Here is a tiny trained network, its code and every weight. The questions are about switching its units off for an input and a target symbol, where a switched-off unit gives its printed mean instead of its output.

import numpy as np


def w(rows, s, z=0):
    codes = np.array(rows[::2]) - 128.0
    scale = np.full(codes.shape[1], s)
    scale[-1] = z or s
    return codes * scale


def norm(h):
    return h / np.sqrt((h * h).mean(-1, keepdims=True) + 1e-5)


def f(y):
    return y / 2 * (1 + np.tanh(0.7978845608 * (y + 0.044715 * y**3)))


def softmax(a):
    e = np.exp(a - a.max(-1, keepdims=True))
    return e / e.sum(-1, keepdims=True)


def log_softmax(a):
    a = a - a.max(-1, keepdims=True)
    return a - np.log(np.exp(a).sum(-1, keepdims=True))


def net(x, mask):
    ids = ['ΘΛαεζηπσ'.index(c) for c in x.split()]
    T = len(ids)
    res = E[ids] + P[:T]
    r = norm(res)
    for j in range(3):
        rows = slice(4 * j, 4 * j + 4)
        q, k, v = (r @ M[0][rows].T for M in (Q, K, V))
        z = softmax(np.where(np.tri(T) > 0, q @ k.T / 4**0.5, -1e9)) @ v
        o = O[0][rows]
        res = res + np.where(mask[j], z, o[:, -1]) @ o[:, :-1]
    y = f(norm(res) @ A[0][:, :-1].T + A[0][:, -1])
    res = res + np.where(mask[3:7], y, B[0][:, -1]) @ B[0][:, :-1]
    return log_softmax(norm(res)[-1] @ U[:, :-1].T + U[:, -1])


Q, K, V, O, A, B = {}, {}, {}, {}, {}, {}
E = w([
[175,109,143,81,96,75,150,88,149,87,225,117],'Θ',
[219,81,119,126,202,89,130,75,165,126,57,43],'Λ',
[56,143,122,171,144,146,131,250,155,66,127,139],'α',
[116,133,123,127,72,232,188,123,137,124,186,70],'ε',
[247,151,166,213,134,104,114,158,162,153,195,74],'ζ',
[61,173,134,166,182,177,66,54,147,102,146,157],'η',
[159,180,137,137,62,100,104,110,146,131,72,169],'π',
[116,114,13,151,131,101,167,137,161,155,151,167],'σ',
],0.016)
P = w([
[117,175,132,145,180,143,203,134,44,31,103,126],'0',
[188,95,71,133,62,178,56,142,188,76,157,90],'1',
[133,75,144,141,127,146,164,119,100,144,134,170],'2',
[9,188,163,146,106,84,167,130,158,157,139,90],'3',
[176,146,69,79,96,180,26,139,143,163,149,132],'4',
[156,123,144,96,132,142,137,108,135,196,127,188],'5',
[48,174,149,113,125,89,114,99,206,215,123,105],'6',
[207,148,71,131,87,174,31,150,163,127,139,151],'7',
[168,155,147,116,142,151,161,117,143,185,106,187],'8',
],0.015)
Q[0] = w([
[120,117,59,108,99,116,82,129,135,91,111,73],'H1',
[176,78,163,109,165,232,75,114,64,81,122,149],'H1',
[30,142,223,141,141,61,137,88,166,152,133,63],'H1',
[153,61,162,83,73,151,190,132,152,171,57,124],'H1',
[125,97,67,142,68,98,85,115,66,74,166,113],'H2',
[103,176,88,154,169,84,101,139,161,145,158,50],'H2',
[93,152,167,105,85,86,142,129,135,143,64,165],'H2',
[68,113,152,82,195,94,191,96,166,131,135,151],'H2',
[220,108,89,148,169,190,111,141,1,74,184,189],'H3',
[145,158,117,178,114,166,142,60,177,166,151,122],'H3',
[45,118,172,130,115,56,174,83,126,185,167,100],'H3',
[150,155,32,106,113,160,74,135,166,77,178,106],'H3',
],0.022)
K[0] = w([
[208,158,144,145,157,110,179,191,100,132,98,137],'H1',
[139,113,212,156,113,161,142,95,62,36,85,71],'H1',
[129,153,164,126,104,152,37,124,145,235,134,192],'H1',
[116,105,108,60,126,207,170,126,116,191,132,49],'H1',
[108,70,135,95,170,147,173,128,36,92,111,161],'H2',
[126,131,108,141,137,175,142,198,89,207,130,70],'H2',
[121,125,192,100,79,168,144,137,188,161,56,123],'H2',
[143,101,126,83,116,135,87,129,170,224,146,181],'H2',
[152,88,198,184,131,117,193,170,53,7,158,94],'H3',
[235,168,156,139,143,145,118,111,149,158,147,118],'H3',
[142,151,65,106,115,120,158,77,158,213,184,190],'H3',
[118,181,156,74,130,134,113,83,112,73,167,77],'H3',
],0.022)
V[0] = w([
[120,123,190,149,90,124,78,178,122,142,123,143],'H1',
[138,106,64,90,187,115,172,196,147,167,209,119],'H1',
[84,71,153,128,172,133,105,172,137,81,161,20],'H1',
[53,71,93,12,122,104,124,128,139,42,60,161],'H1',
[103,79,144,107,90,178,163,126,62,129,100,89],'H2',
[97,107,126,139,179,111,131,147,118,51,91,140],'H2',
[98,179,140,99,121,164,107,96,132,68,202,93],'H2',
[155,98,245,95,137,141,111,149,127,114,123,199],'H2',
[89,83,252,82,133,117,51,114,137,90,146,62],'H3',
[88,131,64,179,213,174,133,102,174,177,183,185],'H3',
[167,115,104,96,166,107,179,167,167,172,159,166],'H3',
[157,170,231,151,149,159,70,79,140,153,140,151],'H3',
],0.021)
O[0] = w([
[153,108,126,114,154,138,206,119,191,94,168,119,19],'H1',
[200,138,108,189,139,132,151,118,33,182,112,141,104],'H1',
[174,205,134,198,40,133,132,140,135,124,188,110,100],'H1',
[127,139,136,183,115,8,138,44,183,147,96,167,62],'H1',
[115,89,132,177,132,73,118,114,91,109,122,83,65],'H2',
[158,62,139,159,178,163,132,167,115,104,191,143,135],'H2',
[138,100,81,104,154,107,183,135,197,110,124,92,220],'H2',
[128,102,157,164,37,134,152,139,122,93,162,128,82],'H2',
[166,143,118,167,252,182,78,54,98,129,169,171,11],'H3',
[157,174,131,179,61,45,111,215,70,97,149,72,96],'H3',
[148,128,79,126,79,91,154,133,159,117,149,84,128],'H3',
[163,138,198,228,169,155,130,114,164,93,209,155,172],'H3',
],0.013,0.012)
A[0] = w([
[120,150,136,103,125,154,250,86,88,119,130,177,101],'N1',
[193,119,128,109,58,112,151,139,146,151,160,142,67],'N2',
[169,180,105,104,113,157,99,114,183,200,95,149,125],'N3',
[88,204,206,124,189,104,184,117,66,67,127,72,3],'N4',
],0.024,0.0051)
B[0] = w([
[170,165,161,110,94,96,66,162,105,84,160,142,169],'N1',
[126,169,153,78,148,134,104,66,131,89,120,148,221],'N2',
[142,145,137,162,76,128,199,109,150,104,118,153,246],'N3',
[126,89,165,135,2,218,107,27,127,147,96,206,149],'N4',
],0.02,0.014)
U = w([
[148,128,84,48,110,89,29,72,113,20,170,166,4],'Θ',
[100,50,107,161,93,158,237,40,104,96,112,91,94],'Λ',
[79,168,75,109,87,48,38,206,159,159,128,81,188],'α',
[128,133,105,66,127,221,116,204,92,107,174,140,86],'ε',
[52,150,170,226,204,35,163,195,121,67,227,142,231],'ζ',
[15,107,189,58,178,115,109,144,186,119,125,163,165],'η',
[74,95,175,175,4,141,2,165,157,143,150,227,63],'π',
[102,163,159,150,231,110,82,130,62,140,69,168,166],'σ',
],0.0058,0.0037)

Each question gives the input, a string of symbols that net reads in full, and the target symbol t.
The units are the heads (4 rows each of Q, K, V and O) and the neurons (one row each of A and B). Each row of codes is followed by its name. A weight is (code - 128) times the scale printed after its matrix; where a second scale follows, it is the last column's (O, A, B and U).
mask holds one flag per unit, heads first, then neurons. A switched-off unit (its flag False) gives its mean, the last column of its rows in O or B, instead of its output. The means were averaged over made-up inputs and are rounded, as every weight is.
A unit's drop is (log p(t) with every unit on - log p(t) with that unit switched off) / (log p(t) with every unit on - log p(t) with every unit switched off).
The circuit of an input: a set's keep is (log p(t) with only the set's units on - log p(t) with every unit switched off) / (log p(t) with every unit on - log p(t) with every unit switched off). Starting from all 7 units, units are removed one at a time, each time the one whose removal leaves the highest keep (on an exact tie, the one counted first), for as long as the keep stays at least 0.8.
units of the circuit, in order: the units of the circuit, biggest drop first
most important unit: the unit with the biggest drop
k most important neurons: the k neurons with the biggest drops, biggest first
heads that matter: for each layer, one digit per head in row order, 1 if its drop is at least 0.15 and else 0, layers parted by /
input α π Λ η Θ π π η, target Θ: most important unit : H1
input Θ α σ ε η, target Λ: heads that matter : 101
input Λ π π π Λ, target π: heads that matter : 110
input Θ Λ π σ σ π Λ, target α: heads that matter : 001
input η η α Λ, target π: units of the circuit, in order : N4, H3
input ε σ Λ π σ, target α: units of the circuit, in order : H2, H1, N3
input ζ π Λ π η ζ α, target π: units of the circuit, in order : H3, N4
input ε Λ η π η ζ, target ζ: heads that matter : 001
input Λ π η Λ α, target π: units of the circuit, in order : H1, H2
input α ε ε Λ π α ζ ε, target Θ: heads that matter : 111
input α π ζ ζ π Θ η π, target Θ: units of the circuit, in order : H1, N2, H2, H3
input Θ π Θ π α ζ α ε, target Λ: units of the circuit, in order : H3, H1, H2
input Θ Θ π η σ, target Λ: heads that matter : 101
input Θ ε Θ Θ, target Λ: most important unit : H2
input Θ Θ η ε, target π: heads that matter : 001
input π ζ α, target α: heads that matter : 001
input π Θ ε ε η η ζ α, target η: heads that matter : 100
input σ π ζ Λ Λ π Λ ε, target σ: heads that matter : 110
input Λ σ Θ, target Θ: units of the circuit, in order : H3, N1
input η π π α ε, target ζ: most important unit : H2
input Θ ζ η Θ η α η, target π: units of the circuit, in order : H3, N4
input Θ ζ ζ π σ α α ζ, target Λ: units of the circuit, in order : H3, N3
input η ζ π ε Λ Θ η, target π: units of the circuit, in order : N4, H3
input η σ ε π π, target ζ: heads that matter : 011
input Λ Λ Λ ζ σ, target π: units of the circuit, in order : H1, H2
input ε Θ Θ, target Θ: 2 most important neurons : N2, N3
